Each row of numbers stands for one element and depends on some of the facts below. Use the named rows to name the rest.

Facts:
ω: points at; γ: refers to
(bada, ω, balotram); (bada, ω, foflu); (breklun, ω, braflavi)
(breklun, ω, budresin); (breklun, ω, skige); (breklun, ω, subel)
(drivar, ω, koflam); (drivar, ω, brotil); (fekluk, ω, koflam)
(fekluk, ω, lemen); (fekluk, ω, vira); (fekluk, ω, skagak)
(fekluk, ω, testo); (fladibam, ω, ziti); (fledabres, ω, neskes)
(fledabres, ω, noklos); (fledabres, ω, refal); (fledabres, ω, subror)
(fleplak, ω, bralon); (fleplak, ω, duro); (fleplak, ω, vabro)
(flepun, ω, foflu); (flepun, ω, geku); (flepun, ω, tonos)
(flotri, ω, siso); (flotri, ω, lemen); (flotri, ω, truralor)
(flotri, ω, dreklok); (flotri, ω, skagak); (flozul, ω, noklos)
(flozul, ω, logri); (flozul, ω, destok); (flozul, ω, lasko)
(fodrun, ω, mises); (fodrun, ω, grutrom); (fuvu, ω, skuflom)
(kabratri, ω, tretrun); (kabratri, ω, skeza); (kabratri, ω, roklizun)
(kabratri, ω, kilok); (kabratri, ω, geku); (klalen, ω, bralon)
(klalen, ω, vozal); (klalen, ω, flupak); (klalen, ω, dronosku)
(klalen, ω, bevo); (klizostuk, ω, suven); (klizostuk, ω, stolan)
(klizostuk, ω, fatil); (klizostuk, ω, trives); (klizostuk, ω, skagak)
(labegrul, ω, zipli); (momas, ω, neskes); (momas, ω, tuplusko)
(momas, ω, destok); (momas, ω, vetok); (momas, ω, testo)
(muvis, ω, nasuvos); (nesul, ω, begon); (nesul, ω, roklizun)
(pekli, ω, dopir); (pekli, ω, geku); (pesta, ω, biflo)
(pesta, ω, pidrus); (pesta, ω, dritrak); (plesus, ω, skagak)
(plesus, ω, vunopo); (plibril, ω, troplak); (plibril, ω, suven)
(plibril, ω, refal); (ploske, ω, gokar); (ploske, ω, namutron)
(ploske, ω, vetok); (restimil, ω, budro); (restimil, ω, grezen)
(restimil, ω, deta); (riremuk, ω, klezo); (riremuk, ω, mumaplen)
(riremuk, ω, vazal); (riremuk, ω, tigrubren); (sepim, ω, nitek)
(sepim, ω, zekler); (sezus, ω, tatok); (sezus, ω, nasuvos)
(sezus, ω, govuk); (sezus, ω, trevo); (sobre, ω, govuk)
(steplim, ω, trustik); (steplim, ω, brostom); (steplim, ω, plivibu)
(steplim, ω, zuve); (steplim, ω, brafa); (stoskom, ω, lestu)
(stoskom, ω, flafan); (trikepus, ω, grustigre); (trikepus, ω, zeges)
(trikepus, ω, biflo); (trikepus, ω, nasuvos); (trikepus, ω, zufiskel)
(vugus, ω, balotram); (vugus, ω, plivibu); (vugus, ω, flupak)
(vupek, ω, ziti); (vupek, ω, deta); (vupek, ω, gredram)
(vupek, ω, tigrubren); (zekir, ω, nitek); (zekir, ω, mumaplen)
(zekir, ω, fezazos); (bevo, γ, pladrovor); (biflo, γ, brevo)
(brafa, γ, famer); (brevo, γ, plefum); (brostom, γ, pluvipi)
(daple, γ, skagak); (derim, γ, klasen); (deta, γ, grustigre)
(diskorur, γ, refal); (dreni, γ, vetok); (drivar, γ, puvan)
(droflabil, γ, bafli); (druminen, γ, fladibam); (duda, γ, fezazos)
(famer, γ, pesta); (fetuplos, γ, klalen); (fezazos, γ, ladru)
(fladibam, γ, skabur); (flasi, γ, pleskulil); (fledabres, γ, dritrak)
(flotri, γ, muta); (flupak, γ, drivar); (fuvu, γ, skige)
(geklor, γ, pugas); (geku, γ, triskos); (gidak, γ, vazal)
(grezen, γ, vunopo); (grustigre, γ, trives); (grutrom, γ, fetuplos)
(kitur, γ, gabru); (kizis, γ, buzuko); (klasen, γ, plodus)
(klizostuk, γ, vabro); (ladru, γ, daple); (lestu, γ, zuve)
(muta, γ, sobre); (neskes, γ, dreni); (pekli, γ, kitur)
(pesta, γ, ziti); (pladrovor, γ, zeges); (pleskulil, γ, flotri)
(plodus, γ, deta); (pluvipi, γ, rigil); (pugas, γ, vupek)
(puvan, γ, neskes); (refal, γ, mitis); (rigil, γ, geku)
(sezus, γ, flepun); (skabur, γ, stolan); (skagak, γ, bevo)
(skige, γ, zipli); (sobre, γ, brafa); (stolan, γ, destok)
(subror, γ, gidak); (tigrubren, γ, klizostuk); (tretrun, γ, pidrus)
(trevo, γ, bada); (trives, γ, subror); (troplak, γ, tigrubren)
(tuplusko, γ, miklen); (vabro, γ, grezen); (vetok, γ, duda)
(vunopo, γ, tuplusko); (vurisku, γ, fledabres); (zekir, γ, ruklom)
(zekler, γ, fuvu); (zipli, γ, diskorur); (ziti, γ, vurisku)
(zufiskel, γ, flupak); (zuve, γ, troplak)

Some rows with their names:
-12; -3; 8; -7; 7; -11; 6; 4; 10; 5; 2; 3; -1; 8; 6; -7; 5; 20; 0; 0; -4; 3; 4; -9; -6; 7; -5; 14; 18; 9; -7; 3; 5; -3; 3; -7: duda
-20; -1; -13; 3; -18; 29; -17; 13; 0; 1; 8; 21; -10; 13; -8; 6; 7; -5; 8; 5; -12; -6; -9; -11; -19; -1; 5; -15; -7; 9; -12; 11; -1; 14; -17; 3: plivibu
2; 0; 15; 8; -17; 31; -6; 3; -4; -20; -8; -4; -13; 8; -7; 7; -3; 25; -10; -7; 11; 14; -4; 6; -1; -21; -19; -12; -4; 4; 6; 15; 21; 5; 9; -5: skeza
-1; -3; 0; 1; 2; -5; 3; 4; 0; 3; 1; -2; 6; 2; 4; 0; 1; 4; -3; 5; 5; 3; 1; -1; 3; 2; 2; 4; 6; 3; 0; -2; -1; 2; 1; -3: kizis
-3; -3; -3; 3; 3; -4; 1; 5; -1; 7; 4; -9; 10; 0; 12; 9; 0; -1; -5; 7; 5; 3; -2; 12; 0; 0; 1; 1; 11; 11; 4; -9; -4; 2; -1; -3: klasen
19; 7; -29; -11; -5; -4; 16; -8; -15; 14; -16; 14; 0; 8; 12; 9; 8; 14; -7; 4; 35; 10; 4; -17; -15; 20; 11; 11; -24; 6; 3; -27; 6; 24; 9; -24: tigrubren
-2; -3; -1; 2; 2; -6; 3; 5; 0; 4; 2; -2; 7; 1; 4; 0; 1; 5; -3; 6; 6; 3; 1; 0; 4; 3; 4; 4; 6; 3; -1; -3; 0; 2; 1; -3: pugas
-3; -6; 21; 1; 14; -27; -3; 13; 17; -6; 8; -29; 9; 3; 12; -24; 9; 6; 1; -12; -5; -12; -2; 3; 0; 7; 1; 7; 4; -15; -6; -8; -12; -19; 14; 0: drivar
-15; 1; -12; -1; -9; 15; -11; 7; -1; 3; 4; 17; -6; 7; -7; 4; 4; -11; 9; 3; -14; -9; -7; -10; -15; 1; 7; -11; -6; 5; -7; 8; -5; 11; -16; 3: duro
-4; -1; -2; -1; 3; -3; 6; -5; 6; 10; -1; 6; 9; -3; 5; -1; -1; 6; 0; 15; 4; 6; 4; -3; 0; 1; -5; 14; 15; 8; -3; 3; 6; 0; -4; 1: pladrovor
7; 17; -18; -9; -5; 2; 16; -11; -16; 9; -18; 10; -12; 1; 1; 20; -1; 6; 6; -21; 3; 5; 2; -17; -12; 4; -2; 6; -23; 10; 4; -22; 4; 17; -3; -21: mumaplen
-1; -4; -2; 2; 2; -6; 3; 6; 0; 4; 2; -3; 8; 2; 6; 0; 1; 5; -4; 7; 7; 4; 0; 1; 4; 3; 4; 4; 7; 4; -1; -5; -1; 2; 2; -3: skabur
-1; -3; -1; 2; 2; -6; 4; 5; 1; 3; 1; -3; 7; 2; 5; 0; 1; 5; -3; 5; 6; 3; 0; 0; 3; 3; 4; 5; 6; 3; -1; -3; 0; 3; 1; -3: brevo
3; 11; -25; -3; -2; 0; 14; -2; -17; 20; -6; -5; 3; 1; 21; 36; 1; 5; -6; -10; 11; 12; -1; 8; -15; 5; 0; 8; -4; 31; 9; -41; -4; 14; -5; -20: deta
0; 16; 6; 0; 15; -26; 21; -7; -1; 3; -28; -14; 14; -11; 8; -1; -6; -5; 14; -6; -3; -15; -9; -12; 0; -5; -13; 10; -14; -10; 12; -1; -1; 20; -6; -21: restimil
9; -5; -6; -3; -7; 9; -11; -4; 5; 4; 19; -3; -6; 0; 4; -4; 9; 1; -8; -5; 8; 9; 9; 8; -7; 9; 7; 5; -3; 1; -12; -23; -6; -29; 11; 17: refal
-5; -1; 10; 8; -17; 31; -9; 7; -2; -16; -5; 1; -11; 8; -7; 5; 0; 17; -6; -3; 6; 9; -7; 2; -5; -18; -15; -12; -4; 5; 2; 16; 15; 8; 2; -3: tonos
-6; -7; 26; 17; -2; 2; 0; 16; 9; -15; -10; -25; 19; 3; 8; -8; -1; 23; -8; 12; 16; 7; -10; 6; 10; -19; -19; 2; 10; -3; 5; 18; 13; 8; 8; -9: pekli

Rows to name:
No name comes twice in this set of rows, the named rows included.
-4; 5; 15; 4; 14; -20; 8; -2; 5; -5; -16; -13; 13; -10; 2; -10; -6; -10; 10; 5; -9; -16; -9; -1; 7; -9; -10; 0; 0; -14; 11; 18; -1; 10; -5; -6 : breklun
2; -4; -8; -1; -3; 2; 1; 3; -3; 4; 4; 6; 0; 6; 2; 4; 3; 7; -7; 5; 10; 8; 4; -1; -1; 7; 8; 2; 3; 7; -3; -6; 1; 3; 3; -2 : lestu
-1; 4; 8; 1; 7; -9; 4; -3; 1; -4; -10; -6; 4; -5; -1; -3; -4; -8; 6; 0; -8; -11; -5; -1; 3; -6; -7; -2; -2; -8; 7; 11; -1; 7; -4; -3 : labegrul
4; 0; 11; 6; -20; 35; -7; 2; -6; -19; -6; 0; -18; 9; -8; 10; -2; 26; -12; -10; 13; 18; -2; 5; -2; -19; -17; -12; -4; 7; 5; 11; 21; 3; 9; -5 : roklizun
12; -7; -11; -15; 5; 4; 3; -12; -23; -4; 8; 33; -30; 4; -22; 19; -13; -8; -11; -8; -10; 10; 15; 11; 19; 9; 20; -22; 21; 12; 16; 13; 4; 5; 2; 4 : nasuvos
0; -1; -1; 17; -4; -6; 9; 13; -4; 6; 3; -7; 16; -3; -7; 3; -5; 3; 2; 2; 5; 14; 3; -10; 30; -3; 12; 9; -4; -1; -13; -9; -5; 2; -4; -1 : famer
6; 18; -15; -6; -1; -2; 16; -11; -15; 9; -19; 5; -8; -2; 4; 20; -2; 3; 6; -18; 1; 1; -1; -12; -12; 2; -5; 6; -20; 9; 8; -21; 2; 18; -5; -21 : vazal
4; -6; 17; -5; 30; -35; 14; -8; -6; -9; -9; 1; 4; -12; -11; -4; -19; -20; 2; 9; -18; -15; 2; 13; 33; -2; 5; -12; 29; -12; 27; 35; -3; 12; -2; -1 : trikepus
-1; 2; 28; 12; 0; 4; 1; 3; 5; -21; -17; -20; 6; -3; -1; -6; -6; 14; -2; 1; 5; -1; -11; 6; 8; -24; -25; -6; 0; -10; 13; 25; 14; 9; 5; -9 : nesul
-2; -3; -1; 2; 2; -5; 2; 5; 0; 5; 1; -5; 8; 1; 7; 3; 0; 3; -4; 6; 5; 3; 0; 4; 2; 1; 3; 4; 7; 6; 1; -5; -1; 2; 0; -3 : derim
5; -4; -7; -1; -2; 6; -11; -3; 4; 8; 18; -14; 3; -6; 15; 8; 5; -8; -9; -1; 3; 5; 4; 25; -10; 2; 1; 3; 6; 11; -2; -27; -10; -26; 4; 16 : subror
-27; -9; -12; 4; -15; 18; -18; 33; 5; 4; 19; 12; -3; 26; 1; 1; 16; 10; 2; 3; -6; -3; -9; -14; -20; 10; 17; -10; 2; 15; -21; -1; -8; 12; -10; -4 : flupak
-1; -4; -2; 2; 2; -6; 2; 7; 0; 3; 3; -6; 8; 4; 7; 2; 2; 5; -5; 5; 7; 3; 0; 2; 3; 3; 5; 3; 6; 4; 0; -6; -3; 3; 3; -4 : diskorur
-18; -6; -12; 5; -11; 14; -11; 19; 3; 8; 11; 11; 5; 13; 2; 3; 8; 1; 2; 13; 0; 0; -6; -8; -11; 5; 11; -4; 4; 12; -14; 1; -4; 10; -11; 0 : brostom

Now the same elements, written a new way:
Some elements and their rows:
-3; -4; 12; 9; -6; -3; -8; 0; 7; 1; 20; 5; 7; -12; 9; 1; -5; 1; 7; -6; -2; 8; 5; 8; 8; -8: plibril
0; 5; -2; 1; 6; -5; 0; -11; -8; 2; -8; -13; -7; 6; -8; -3; 1; 4; 7; -3; -12; -11; 1; -3; -3; 6: govuk
0; 0; -2; -4; 2; 0; 0; -1; -2; 1; -8; -2; -2; 2; 2; 3; 0; 2; -3; 4; 0; -3; -2; -7; -4; 5: flafan
4; -1; 4; 0; -3; -2; 6; -7; 3; 1; -2; -8; 6; -3; -3; 3; 0; 1; 2; 2; -2; 8; -2; -2; 3; 2: pleskulil
6; -5; 5; 2; 1; 3; 3; -10; 6; -1; 0; -12; 7; -4; -7; 1; -8; 3; 5; -2; 0; 11; -2; 1; 3; 2: flasi
11; 4; -14; -6; 4; 1; 3; 15; -7; 9; -20; 14; 5; -3; 0; 2; 6; -10; -7; -3; -4; -3; -9; 8; 1; 7: bevo
-8; 5; -1; -9; -1; 12; 14; -3; 3; -3; 11; -6; -10; 8; -9; 1; -3; -9; -14; 1; 9; -3; -3; -5; -13; 1: tonos
-16; 1; 6; 10; -7; -1; 25; -16; 7; -15; 44; -8; -13; 14; -9; 2; -6; -9; -9; -7; 1; 13; 0; -2; -1; -3: kabratri
4; -3; 9; -8; -1; 3; -5; 3; 1; 12; 5; 2; 2; -7; 3; 3; -4; 4; -5; 10; 2; -5; 7; 5; -7; -4: namutron
-11; -3; 6; -6; 2; -15; 7; 0; -5; -4; -5; 2; -7; 9; 14; 9; 9; 3; -2; 0; -4; -3; 4; 2; -8; -2: plefum
-2; -1; -7; -6; 3; -8; 0; -7; -6; -3; -16; -2; -2; -4; 11; 10; 3; 8; -10; 11; -6; -4; -11; -25; -9; 16: budresin
8; -3; -2; -4; 2; 5; -3; 9; 1; 2; -16; 6; -3; 14; -3; -3; 11; 7; 5; 11; 13; 0; 8; 1; 1; -7: mumaplen
5; -5; 12; -9; -3; 3; -7; 3; 2; 16; 11; 4; 3; -10; 5; 5; -8; 5; -7; 14; 2; -6; 12; 10; -6; -7: logri
-5; 9; -2; 5; 6; -16; 3; -8; -14; 4; -7; -7; -13; 13; 2; -1; 12; -2; 8; -2; -21; -16; 4; -4; -4; 6: zeges
5; -4; 14; -13; -2; 7; -9; 6; 3; 19; 9; 4; 2; -14; 5; 4; -9; 5; -9; 15; 4; -9; 13; 9; -10; -8: noklos
4; -3; 8; -8; 0; 3; -5; 3; 2; 12; 5; 2; 1; -7; 3; 4; -6; 3; -6; 9; 1; -6; 7; 4; -7; -3: gokar
10; 0; -9; 9; -4; -11; 13; 3; -1; -4; 8; 14; 12; -3; -5; 1; -3; -8; -2; -13; -11; 14; -4; 17; 23; 1: steplim
3; 9; 0; 2; -1; 0; 4; -5; -2; -1; -1; 1; 8; -6; -12; -8; -1; 11; -7; -1; 2; 5; -4; -9; 8; 0: rigil

Name these rows:
No name comes twice in this set of rows, the named rows included.
-8; -1; 5; 11; 1; 1; -12; 2; 5; -3; 10; 3; 3; -5; 13; -1; 2; -6; 13; -14; 2; 7; -3; 2; 3; -2 : drivar
13; 3; -15; -12; 2; 6; 3; 13; -4; 8; -26; 9; 9; -7; -6; 0; 0; -6; -10; -1; -1; -5; -9; 7; 2; 8 : bralon
3; -4; 12; -10; 1; 8; -13; 9; 2; 20; 6; 5; -2; -10; 10; 4; -4; 2; -5; 11; 4; -9; 9; 8; -15; -5 : vetok
-9; 2; 4; -8; 2; 16; -20; 10; 6; 2; -14; -2; 3; -10; 10; -5; 2; -4; 6; -3; 13; -5; -5; -7; -12; -4 : koflam
-1; 5; 6; -4; -1; 0; 0; -8; -4; -1; -10; -1; -1; 1; -3; 2; -2; 4; -3; 4; 5; -2; -2; -6; -7; 6 : zipli
-4; 0; 12; -11; 0; 15; -19; 10; 8; 12; -2; 0; 5; -15; 9; -1; -3; -1; 1; 4; 11; -7; 4; 0; -13; -8 : testo
3; 1; -1; 9; 12; -3; -7; -17; -7; -1; 1; -16; -10; 5; -10; -4; -7; 7; 14; -13; -12; -8; 3; 7; -1; 9 : zufiskel
0; 12; -1; 1; -4; -6; 7; -5; -5; 1; -3; 4; 7; -5; -8; -7; 7; 7; -8; 3; -1; 3; -4; -13; 7; -2 : triskos
-4; 2; 1; -5; 0; -9; 1; -15; -8; -5; -19; -2; 0; -3; 7; 10; 0; 11; -11; 10; 0; -2; -11; -25; -13; 19 : skige
4; -5; 11; -9; -2; 6; -10; 6; 4; 17; 8; 4; 5; -12; 7; 3; -6; 2; -5; 12; 2; -7; 11; 7; -7; -8 : tuplusko
9; -2; 3; -6; -2; 5; 3; 7; 4; 6; -18; -2; 1; 12; -7; -1; 12; 4; 6; 14; 10; 6; 7; 0; -1; -6 : ziti
-7; 2; 7; -8; 2; 15; -18; 10; 6; 6; -9; -1; 3; -11; 9; -4; -1; -3; 3; -1; 12; -6; -2; -5; -12; -4 : suven
-4; 6; -5; -11; 1; 13; 13; 3; 1; 1; 4; -5; -8; 7; -11; -1; -4; -10; -16; 2; 9; -3; -5; -2; -12; 1 : foflu
5; -6; 1; 15; -4; -9; 4; 0; 1; -7; 10; 8; 2; 12; -1; -1; 7; 5; 10; 1; 0; 14; 8; 10; 17; -9 : restimil
-7; 2; 2; -4; 1; 10; -12; 6; 4; 0; -10; -1; 3; -7; 7; -4; 2; -3; 4; -3; 8; -3; -4; -7; -8; -1 : brotil

The same elements again, as new rows of numbers:
Named rows:
0; 3; 3; -3; 0; 0; -1; 6; -6; -9; 2; 1; 4: plefum
0; -2; 9; 1; -2; -2; -6; 4; 1; -9; 6; -2; 4: koflam
5; 0; -12; 10; 15; -7; 4; -8; -11; -3; 26; 9; -2: bevo
-9; -10; -6; 8; 3; -1; -3; 20; -6; 6; 2; 7; -12: flupak
0; 2; 3; -1; -1; 1; 1; 6; -6; -8; 1; 0; 4: mises
5; -5; -12; 2; -4; -3; -1; -18; 17; 23; -13; -7; -8: fladibam
8; 18; 5; -10; 5; -2; -7; 4; 2; 2; -2; 7; -10: ziti
0; 2; 2; -1; -1; 1; 0; 5; -5; -8; 1; 1; 4: skuflom
3; -7; -10; 7; 6; -8; 2; 0; -14; -12; 12; 1; 8: ladru
4; -6; -11; 7; 7; -9; 2; -3; -14; -12; 14; 1; 9: daple
-1; 7; 4; 0; 9; 2; 2; 3; -3; 1; 9; 9; -8: pidrus
-6; -13; -4; 6; 0; -6; -2; 16; -10; -8; -2; 1; 2: dreni
-1; 2; 4; -1; -1; 1; 0; 6; -6; -9; 2; 0; 4: pugas
1; 6; 4; -6; 1; 1; -2; 6; -5; -8; 1; 2; 4: miklen
-1; 2; 10; 3; 6; 1; -4; 2; 3; 0; 14; 5; -8: testo
-3; 2; 6; -1; 5; 0; 6; 4; -8; -10; -5; 2; 4: tatok
-7; -13; -2; -5; 14; -4; 18; -22; 11; 11; -36; -5; 5: muvis
-3; 7; 9; 6; -8; 10; 7; 1; -5; -8; 2; -2; 3: muta

Rows to name:
No name comes twice in this set of rows, the named rows included.
-5; 2; 8; -1; 12; -1; 12; 0; -8; -10; -12; 3; 3 : govuk
4; 0; -4; -20; 3; -3; -12; -13; 26; 25; -8; 0; -6 : fledabres
-8; -13; -1; -3; 15; -3; 20; -22; 11; 10; -37; -5; 4 : sezus
6; 3; -2; -9; 4; -4; -1; -19; 21; 21; -21; -4; -9 : pesta
-8; 6; 13; 0; 30; 0; 20; -5; -5; -2; -13; 13; -10 : nasuvos

